Here is a tiny trained network, its code and every weight. The questions are about switching its units off for an input and a class, where a switched-off unit gives its printed mean instead of its output.

import numpy as np


def w(rows, s, z=0):
    codes = np.array(rows[::2]) - 128.0
    scale = np.full(codes.shape[1], s)
    scale[-1] = z or s
    return codes * scale


def f(y):
    return y / 2 * (1 + np.tanh(0.7978845608 * (y + 0.044715 * y**3)))


def log_softmax(a):
    a = a - a.max(-1, keepdims=True)
    return a - np.log(np.exp(a).sum(-1, keepdims=True))


def net(x, mask):
    res = np.array(x, float).reshape(1, 8) / 4 @ E
    y = f(res @ A[0][:, :-1].T + A[0][:, -1])
    res = res + np.where(mask, y, B[0][:, -1]) @ B[0][:, :-1]
    return log_softmax(res[-1] @ U[:, :-1].T + U[:, -1])


A, B = {}, {}
E = w([
[190,254,71,112],'x0',
[59,124,42,110],'x1',
[112,156,77,171],'x2',
[149,127,65,78],'x3',
[25,208,134,43],'x4',
[126,133,174,164],'x5',
[84,124,155,174],'x6',
[131,65,121,133],'x7',
],0.0094)
A[0] = w([
[137,82,169,67,133],'N0',
[130,80,169,68,146],'N1',
[83,104,62,41,178],'N2',
[70,131,188,165,52],'N3',
[188,144,108,125,67],'N4',
[62,244,115,91,61],'N5',
[14,129,207,165,134],'N6',
[128,42,164,212,141],'N7',
[78,199,131,99,55],'N8',
[122,86,115,186,161],'N9',
[113,177,78,146,84],'N10',
[105,255,115,71,103],'N11',
[67,100,85,64,118],'N12',
[181,91,93,123,2],'N13',
[156,42,194,29,127],'N14',
[168,75,121,156,92],'N15',
[140,107,138,146,22],'N16',
[54,120,129,47,88],'N17',
[96,105,87,103,93],'N18',
[209,128,96,101,88],'N19',
[156,82,100,182,162],'N20',
[49,127,193,160,62],'N21',
[63,75,103,129,151],'N22',
[82,98,123,100,104],'N23',
[127,76,146,174,81],'N24',
[211,153,102,102,90],'N25',
[157,79,166,96,102],'N26',
[110,199,130,119,154],'N27',
[182,84,156,90,58],'N28',
],0.0097,0.006)
B[0] = w([
[81,175,187,128,167],'N0',
[63,167,160,108,174],'N1',
[22,142,2,126,240],'N2',
[146,104,208,176,159],'N3',
[176,178,115,183,142],'N4',
[183,149,119,3,242],'N5',
[161,64,134,230,230],'N6',
[208,39,164,66,243],'N7',
[183,182,101,32,187],'N8',
[165,36,106,81,185],'N9',
[144,133,143,50,170],'N10',
[210,133,100,68,255],'N11',
[48,91,46,120,203],'N12',
[120,203,133,134,132],'N13',
[84,189,227,94,205],'N14',
[157,144,126,75,167],'N15',
[157,160,132,101,122],'N16',
[74,87,78,90,200],'N17',
[79,116,106,130,156],'N18',
[161,217,156,196,159],'N19',
[173,88,88,63,191],'N20',
[141,134,190,245,177],'N21',
[99,61,68,163,199],'N22',
[112,107,56,161,159],'N23',
[194,76,171,64,170],'N24',
[183,172,169,187,168],'N25',
[104,140,193,102,159],'N26',
[181,92,87,68,194],'N27',
[111,149,232,124,147],'N28',
],0.0082,0.0092)
U = w([
[20,64,105,188,217],'0',
[34,196,231,176,2],'1',
[72,204,84,45,144],'2',
[188,145,152,254,111],'3',
[165,118,146,72,210],'4',
[92,165,78,179,67],'5',
],0.0078,0.0089)

Each question gives the input, the list of numbers given to net, and the class t.
The units are the neurons (one row each of A and B). Each row of codes is followed by its name. A weight is (code - 128) times the scale printed after its matrix; where a second scale follows, it is the last column's (A, B and U).
mask holds one flag per neuron, in row order. A switched-off neuron (its flag False) gives its mean, the last column of its row in B, instead of its output. The means were averaged over made-up inputs and are rounded, as every weight is.
A unit's drop is (log p(t) with every unit on - log p(t) with that unit switched off) / (log p(t) with every unit on - log p(t) with every unit switched off).
The circuit of an input: a set's keep is (log p(t) with only the set's units on - log p(t) with every unit switched off) / (log p(t) with every unit on - log p(t) with every unit switched off). Starting from the 12 units with the biggest drops (on a tie, the unit counted first), units are removed one at a time, each time the one whose removal leaves the highest keep (on an exact tie, the one counted first), for as long as the keep stays at least 0.8.
units of the circuit, in order: the units of the circuit, biggest drop first
top k neurons: the k neurons with the biggest drops, biggest first
drop of u: that unit's drop, to one decimal
input [-3,1,8,-5,-6,5,0,4], class 4: units of the circuit, in order	N7
input [6,0,-3,-2,0,-4,8,8], class 0: top 2 neurons	N5, N11
input [3,2,7,8,-4,-6,8,1], class 5: top 2 neurons	N5, N7
input [4,5,2,8,-5,2,6,3], class 3: top 3 neurons	N5, N17, N12
input [-7,-6,7,6,8,5,3,-8], class 0: top 4 neurons	N6, N7, N21, N17
input [-2,0,-2,5,-1,-3,4,8], class 0: top 3 neurons	N5, N11, N8
input [-1,0,-6,2,2,1,-5,-8], class 2: top 2 neurons	N7, N6
input [-8,-6,0,-2,-7,8,8,-1], class 4: top 2 neurons	N7, N24
input [5,-8,6,7,1,-4,4,0], class 3: drop of N20	0.1
input [-7,-8,2,1,4,-7,-8,5], class 1: drop of N14	0.2
input [4,-8,-4,4,-7,-8,-3,5], class 3: drop of N25	0.1
input [-1,7,-4,-3,-3,3,1,-4], class 0: drop of N5	0.2
